Below are the code and all the weights of a small trained network. Each question names an input and a class and asks about switching units off, where a switched-off unit gives its printed mean instead of its output.

import numpy as np


def w(rows, s, z=0):
    codes = np.array(rows[::2]) - 128.0
    scale = np.full(codes.shape[1], s)
    scale[-1] = z or s
    return codes * scale


def norm(h):
    return h / np.sqrt((h * h).mean(-1, keepdims=True) + 1e-5)


def f(y):
    return np.maximum(y, 0)


def log_softmax(a):
    a = a - a.max(-1, keepdims=True)
    return a - np.log(np.exp(a).sum(-1, keepdims=True))


def net(x, mask):
    res = np.array(x, float).reshape(1, 4) / 4 @ E
    u = 0
    for l in range(2):
        y = f(norm(res) @ A[l][:, :-1].T + A[l][:, -1])
        res = res + np.where(mask[u : u + 14], y, B[l][:, -1]) @ B[l][:, :-1]
        u += 14
    return log_softmax(norm(res)[-1] @ U[:, :-1].T + U[:, -1])


A, B = {}, {}
E = w([
[186,145,138,4],'x0',
[86,91,69,71],'x1',
[62,225,115,130],'x2',
[202,89,45,149],'x3',
],0.0028)
A[0] = w([
[54,118,212,125,105],'L0N0',
[131,21,134,147,42],'L0N1',
[141,136,253,191,98],'L0N2',
[114,47,82,237,159],'L0N3',
[169,184,95,175,117],'L0N4',
[142,111,209,172,98],'L0N5',
[76,61,173,254,70],'L0N6',
[170,229,88,200,119],'L0N7',
[16,183,146,138,17],'L0N8',
[225,80,78,138,187],'L0N9',
[241,185,157,44,3],'L0N10',
[157,138,121,57,202],'L0N11',
[242,145,229,78,47],'L0N12',
[133,34,124,152,48],'L0N13',
],0.0045,0.0036)
B[0] = w([
[53,138,158,210,179],'L0N0',
[230,73,120,223,151],'L0N1',
[63,79,126,69,189],'L0N2',
[196,164,158,178,237],'L0N3',
[135,170,81,119,165],'L0N4',
[122,40,103,138,164],'L0N5',
[162,151,93,46,199],'L0N6',
[137,196,45,131,188],'L0N7',
[42,224,253,171,159],'L0N8',
[68,150,215,134,253],'L0N9',
[205,173,194,18,177],'L0N10',
[146,107,49,113,239],'L0N11',
[152,119,200,22,193],'L0N12',
[168,110,212,221,149],'L0N13',
],0.0051,0.0032)
A[1] = w([
[12,181,142,136,34],'L1N0',
[90,81,25,90,64],'L1N1',
[71,85,89,167,164],'L1N2',
[176,206,30,130,150],'L1N3',
[120,149,186,198,131],'L1N4',
[187,27,155,203,56],'L1N5',
[159,164,115,142,3],'L1N6',
[187,35,138,109,89],'L1N7',
[167,124,214,78,201],'L1N8',
[158,103,88,206,183],'L1N9',
[224,154,105,45,59],'L1N10',
[3,132,218,137,112],'L1N11',
[99,77,42,95,82],'L1N12',
[59,198,106,208,84],'L1N13',
],0.0057,0.0047)
B[1] = w([
[69,222,254,202,167],'L1N0',
[98,12,37,53,144],'L1N1',
[157,127,133,54,168],'L1N2',
[88,122,42,155,206],'L1N3',
[158,100,88,49,187],'L1N4',
[218,76,205,233,173],'L1N5',
[229,36,232,187,128],'L1N6',
[117,211,138,211,170],'L1N7',
[141,64,91,190,254],'L1N8',
[214,132,145,161,196],'L1N9',
[93,156,236,28,186],'L1N10',
[32,81,152,206,203],'L1N11',
[75,65,73,111,143],'L1N12',
[152,235,121,110,187],'L1N13',
],0.0052,0.0046)
U = w([
[187,239,40,205,179],'0',
[253,70,203,223,255],'1',
[2,238,217,214,247],'2',
[94,46,49,21,146],'3',
[103,207,45,54,52],'4',
[61,55,199,188,116],'5',
[114,122,114,156,1],'6',
[204,77,215,34,236],'7',
],0.0077,0.0047)

Each question gives the input, the list of numbers given to net, and the class t.
The units are the neurons (one row each of A and B). Each row of codes is followed by its name. A weight is (code - 128) times the scale printed after its matrix; where a second scale follows, it is the last column's (A, B and U).
mask holds one flag per neuron, layer by layer. A switched-off neuron (its flag False) gives its mean, the last column of its row in B, instead of its output. The means were averaged over made-up inputs and are rounded, as every weight is.
A unit's drop is (log p(t) with every unit on - log p(t) with that unit switched off) / (log p(t) with every unit on - log p(t) with every unit switched off).
The circuit of an input: a set's keep is (log p(t) with only the set's units on - log p(t) with every unit switched off) / (log p(t) with every unit on - log p(t) with every unit switched off). Starting from the 12 units with the biggest drops (on a tie, the unit counted first), units are removed one at a time, each time the one whose removal leaves the highest keep (on an exact tie, the one counted first), for as long as the keep stays at least 0.8.
circuit, biggest first: the units of the circuit, biggest drop first
k most important neurons: the k neurons with the biggest drops, biggest first
top k neurons in layer l: the k neurons of layer l with the biggest drops, biggest first
drop when u is switched off: that unit's drop, to one decimal
input [-1,8,7,6], class 3: circuit, biggest first => L1N1
input [-5,8,1,1], class 0: circuit, biggest first => L0N3, L1N13
input [6,-4,6,3], class 4: 2 most important neurons => L1N3, L0N7
input [1,3,-1,-3], class 3: top 2 neurons in layer 0 => L0N9, L0N11
input [3,8,-8,-6], class 3: 3 most important neurons => L0N3, L0N11, L1N5
input [-8,4,-1,0], class 1: 2 most important neurons => L0N7, L1N5
input [3,-4,-3,-7], class 5: top 2 neurons in layer 1 => L1N11, L1N8
input [1,1,-4,-4], class 5: 2 most important neurons => L0N3, L0N0
input [4,-8,1,8], class 7: 2 most important neurons => L1N10, L0N12
input [-2,-2,1,0], class 0: drop when L0N3 is switched off => 0.2
input [7,7,3,-5], class 3: drop when L0N11 is switched off => 0.1
input [3,3,-6,-6], class 5: drop when L0N9 is switched off => -0.2
